Here is a tiny trained network, its code and every weight. The questions are about switching its units off for an input and a target symbol, where a switched-off unit gives its printed mean instead of its output.

import numpy as np


def w(rows, s, z=0):
    codes = np.array(rows[::2]) - 128.0
    scale = np.full(codes.shape[1], s)
    scale[-1] = z or s
    return codes * scale


def softmax(a):
    e = np.exp(a - a.max(-1, keepdims=True))
    return e / e.sum(-1, keepdims=True)


def log_softmax(a):
    a = a - a.max(-1, keepdims=True)
    return a - np.log(np.exp(a).sum(-1, keepdims=True))


def net(x, mask):
    ids = ['αβζηλμξπφψ'.index(c) for c in x.split()]
    T = len(ids)
    res = E[ids] + P[:T]
    u = 0
    for l in range(3):
        r = res
        for j in range(3):
            rows = slice(2 * j, 2 * j + 2)
            q, k, v = (r @ M[l][rows].T for M in (Q, K, V))
            z = softmax(np.where(np.tri(T) > 0, q @ k.T / 2**0.5, -1e9)) @ v
            o = O[l][rows]
            res = res + np.where(mask[u + j], z, o[:, -1]) @ o[:, :-1]
        u += 3
    return log_softmax(res[-1] @ U[:, :-1].T + U[:, -1])


Q, K, V, O = {}, {}, {}, {}
E = w([
[104,110,158,184],'α',
[166,112,185,73],'β',
[96,103,123,128],'ζ',
[152,135,143,11],'η',
[83,185,148,195],'λ',
[115,138,175,63],'μ',
[121,152,211,142],'ξ',
[148,194,177,69],'π',
[98,179,118,106],'φ',
[252,177,89,199],'ψ',
],0.016)
P = w([
[93,102,89,101],'0',
[89,106,212,254],'1',
[91,129,199,227],'2',
[89,152,194,205],'3',
[94,168,183,188],'4',
[85,179,173,162],'5',
],0.0093)
Q[0] = w([
[91,208,183,140],'0.h1',
[115,190,141,94],'0.h1',
[175,152,247,105],'0.h2',
[208,189,142,113],'0.h2',
[167,81,238,87],'0.h3',
[208,107,211,43],'0.h3',
],0.013)
K[0] = w([
[174,140,126,133],'0.h1',
[124,113,131,160],'0.h1',
[155,134,23,112],'0.h2',
[189,174,123,135],'0.h2',
[100,100,242,94],'0.h3',
[112,136,221,5],'0.h3',
],0.018)
V[0] = w([
[255,155,45,134],'0.h1',
[108,190,143,189],'0.h1',
[208,54,219,85],'0.h2',
[171,63,99,193],'0.h2',
[174,167,109,93],'0.h3',
[151,139,36,189],'0.h3',
],0.0099)
O[0] = w([
[24,254,169,21,254],'0.h1',
[144,139,248,117,242],'0.h1',
[148,229,89,169,92],'0.h2',
[221,135,89,28,187],'0.h2',
[89,55,179,134,144],'0.h3',
[173,78,228,26,161],'0.h3',
],0.0072,0.006)
Q[1] = w([
[93,178,118,4],'1.h1',
[177,80,95,107],'1.h1',
[20,147,143,38],'1.h2',
[179,148,170,172],'1.h2',
[185,83,87,172],'1.h3',
[119,162,140,216],'1.h3',
],0.016)
K[1] = w([
[164,119,103,243],'1.h1',
[138,175,185,108],'1.h1',
[253,163,183,89],'1.h2',
[98,108,97,64],'1.h2',
[72,80,84,160],'1.h3',
[109,157,172,156],'1.h3',
],0.02)
V[1] = w([
[135,240,112,146],'1.h1',
[131,89,217,105],'1.h1',
[36,67,51,53],'1.h2',
[36,226,158,230],'1.h2',
[169,191,131,254],'1.h3',
[239,171,194,138],'1.h3',
],0.0069)
O[1] = w([
[152,182,119,125,161],'1.h1',
[170,95,181,156,161],'1.h1',
[2,110,82,71,79],'1.h2',
[86,224,148,162,110],'1.h2',
[171,88,84,64,141],'1.h3',
[70,100,45,129,255],'1.h3',
],0.0087,0.0092)
Q[2] = w([
[194,107,150,147],'2.h1',
[119,152,159,99],'2.h1',
[98,170,175,193],'2.h2',
[181,161,195,84],'2.h2',
[173,137,144,183],'2.h3',
[205,154,131,7],'2.h3',
],0.019)
K[2] = w([
[199,144,163,159],'2.h1',
[112,157,146,71],'2.h1',
[140,168,135,50],'2.h2',
[253,120,108,106],'2.h2',
[148,143,172,157],'2.h3',
[29,129,99,160],'2.h3',
],0.017)
V[2] = w([
[125,223,114,20],'2.h1',
[160,69,56,2],'2.h1',
[190,103,9,90],'2.h2',
[238,96,117,165],'2.h2',
[66,108,107,234],'2.h3',
[77,143,130,80],'2.h3',
],0.0073)
O[2] = w([
[189,59,20,129,254],'2.h1',
[190,32,182,153,59],'2.h1',
[136,53,169,231,35],'2.h2',
[15,184,127,210,130],'2.h2',
[148,106,87,1,158],'2.h3',
[151,47,136,170,173],'2.h3',
],0.0072)
U = w([
[126,129,153,192,214],'α',
[170,138,57,219,239],'β',
[114,78,137,132,205],'ζ',
[150,109,77,91,94],'η',
[93,172,194,109,100],'λ',
[96,135,89,128,161],'μ',
[123,207,127,197,68],'ξ',
[143,209,98,79,1],'π',
[105,121,161,30,48],'φ',
[255,173,191,120,167],'ψ',
],0.0083,0.0046)

Each question gives the input, a string of symbols that net reads in full, and the target symbol t.
The units are the heads (2 rows each of Q, K, V and O). Each row of codes is followed by its name. A weight is (code - 128) times the scale printed after its matrix; where a second scale follows, it is the last column's (O and U).
mask holds one flag per head, layer by layer. A switched-off head (its flag False) gives its mean, the last column of its rows in O, instead of its output. The means were averaged over made-up inputs and are rounded, as every weight is.
A unit's drop is (log p(t) with every unit on - log p(t) with that unit switched off) / (log p(t) with every unit on - log p(t) with every unit switched off).
The circuit of an input: a set's keep is (log p(t) with only the set's units on - log p(t) with every unit switched off) / (log p(t) with every unit on - log p(t) with every unit switched off). Starting from all 9 units, units are removed one at a time, each time the one whose removal leaves the highest keep (on an exact tie, the one counted first), for as long as the keep stays at least 0.8.
units of the circuit, in order: the units of the circuit, biggest drop first
unit that matters most: the unit with the biggest drop
which heads matter: for each layer, one digit per head in row order, 1 if its drop is at least 0.15 and else 0, layers parted by /
input ξ β ψ λ ψ, target ξ: which heads matter	100 / 011 / 010
input η ψ ψ, target η: units of the circuit, in order	[1.h2, 1.h3]
input β β μ π η, target β: units of the circuit, in order	[0.h1, 0.h3]
input π ψ ψ π ψ, target π: which heads matter	111 / 011 / 010
input μ η ψ λ, target λ: units of the circuit, in order	[0.h1]
input ψ ξ ψ β, target ψ: which heads matter	110 / 011 / 010
input π φ π α, target π: units of the circuit, in order	[0.h2, 1.h2, 2.h1, 2.h2]
input ξ β η, target ξ: units of the circuit, in order	[0.h2, 1.h2, 0.h3]
input π π β, target π: units of the circuit, in order	[0.h2, 1.h2, 2.h1, 2.h2]
input ψ ψ μ π, target ψ: units of the circuit, in order	[1.h2, 0.h2]
input β μ α, target β: which heads matter	111 / 101 / 010
input ψ ψ μ, target ψ: units of the circuit, in order	[0.h1, 1.h2, 2.h2]
input π π ξ λ ξ, target π: which heads matter	011 / 010 / 111
input λ π π π, target λ: units of the circuit, in order	[2.h1, 0.h1, 0.h2, 1.h1]
input λ β π λ, target λ: which heads matter	110 / 100 / 101
input ψ ζ φ ξ, target ξ: which heads matter	101 / 101 / 001
input ζ φ η, target ζ: units of the circuit, in order	[0.h1, 1.h2, 2.h1]
input π μ ψ ψ, target π: units of the circuit, in order	[1.h2, 0.h2, 2.h1]
input ζ ζ β β, target ζ: which heads matter	101 / 110 / 110
input ψ μ ψ ξ, target ψ: units of the circuit, in order	[1.h2, 0.h1, 2.h2]
input α α μ λ, target α: units of the circuit, in order	[0.h1, 2.h1, 2.h2, 1.h3]
input φ μ ψ η, target η: unit that matters most	0.h3
input π α μ ζ π π, target π: which heads matter	011 / 010 / 111
input π ψ ψ μ, target π: unit that matters most	0.h1
input π ξ π μ, target π: which heads matter	011 / 010 / 111
input φ μ α ψ ψ, target φ: which heads matter	110 / 010 / 000
